Here is a tiny trained network, its code and every weight. The questions are about switching its units off for an input and a class, where a switched-off unit gives its printed mean instead of its output.

import numpy as np


def w(rows, s, z=0):
    codes = np.array(rows[::2]) - 128.0
    scale = np.full(codes.shape[1], s)
    scale[-1] = z or s
    return codes * scale


def norm(h):
    return h / np.sqrt((h * h).mean(-1, keepdims=True) + 1e-5)


def f(y):
    return y / 2 * (1 + np.tanh(0.7978845608 * (y + 0.044715 * y**3)))


def log_softmax(a):
    a = a - a.max(-1, keepdims=True)
    return a - np.log(np.exp(a).sum(-1, keepdims=True))


def net(x, mask):
    res = np.array(x, float).reshape(1, 2) / 4 @ E
    u = 0
    for l in range(3):
        y = f(norm(res) @ A[l][:, :-1].T + A[l][:, -1])
        res = res + np.where(mask[u : u + 5], y, B[l][:, -1]) @ B[l][:, :-1]
        u += 5
    return log_softmax(norm(res)[-1] @ U[:, :-1].T + U[:, -1])


A, B = {}, {}
E = w([
[152,79,79,153],'x0',
[122,80,199,253],'x1',
],0.0072)
A[0] = w([
[157,55,219,221,138],'L0N0',
[64,170,250,112,2],'L0N1',
[172,63,81,2,132],'L0N2',
[179,135,91,172,32],'L0N3',
[125,92,85,229,96],'L0N4',
],0.0053,0.0013)
B[0] = w([
[35,82,104,1,254],'L0N0',
[96,136,222,177,172],'L0N1',
[129,254,99,248,225],'L0N2',
[75,62,168,115,121],'L0N3',
[218,101,82,131,176],'L0N4',
],0.0074,0.0036)
A[1] = w([
[202,66,77,210,56],'L1N0',
[32,183,254,95,95],'L1N1',
[131,189,100,110,148],'L1N2',
[163,117,54,183,107],'L1N3',
[57,137,231,31,4],'L1N4',
],0.0087,0.0031)
B[1] = w([
[174,93,206,91,159],'L1N0',
[204,129,121,204,253],'L1N1',
[34,118,89,115,197],'L1N2',
[89,231,224,167,168],'L1N3',
[255,172,227,172,202],'L1N4',
],0.006,0.0053)
A[2] = w([
[86,53,148,75,208],'L2N0',
[235,172,254,187,29],'L2N1',
[38,206,70,67,250],'L2N2',
[172,106,148,8,44],'L2N3',
[95,129,169,172,160],'L2N4',
],0.0084,0.0016)
B[2] = w([
[49,59,45,130,163],'L2N0',
[253,133,165,6,254],'L2N1',
[28,198,108,220,245],'L2N2',
[96,115,146,135,130],'L2N3',
[139,137,93,105,151],'L2N4',
],0.0064,0.0066)
U = w([
[71,185,111,160,249],'0',
[85,13,120,116,65],'1',
[252,123,203,93,69],'2',
],0.017,0.0012)

Each question gives the input, the list of numbers given to net, and the class t.
The units are the neurons (one row each of A and B). Each row of codes is followed by its name. A weight is (code - 128) times the scale printed after its matrix; where a second scale follows, it is the last column's (A, B and U).
mask holds one flag per neuron, layer by layer. A switched-off neuron (its flag False) gives its mean, the last column of its row in B, instead of its output. The means were averaged over made-up inputs and are rounded, as every weight is.
A unit's drop is (log p(t) with every unit on - log p(t) with that unit switched off) / (log p(t) with every unit on - log p(t) with every unit switched off).
unit that matters most: the unit with the biggest drop
top k neurons: the k neurons with the biggest drops, biggest first
top k neurons in layer l: the k neurons of layer l with the biggest drops, biggest first
drop of u: that unit's drop, to one decimal
input [1,8], class 1: unit that matters most -> L0N0
input [5,1], class 1: top 3 neurons -> (L0N2 L1N4 L0N0)
input [-1,7], class 1: top 2 neurons -> (L0N4 L0N0)
input [8,3], class 1: top 2 neurons -> (L0N0 L0N2)
input [7,2], class 1: top 3 neurons -> (L0N2 L0N0 L1N4)
input [8,-4], class 0: top 2 neurons -> (L1N4 L1N1)
input [0,3], class 1: top 2 neurons in layer 0 -> (L0N4 L0N2)
input [3,2], class 1: drop of L0N0 -> 0.1
input [1,6], class 1: drop of L0N0 -> 0.5
input [3,7], class 1: drop of L0N0 -> 1.1
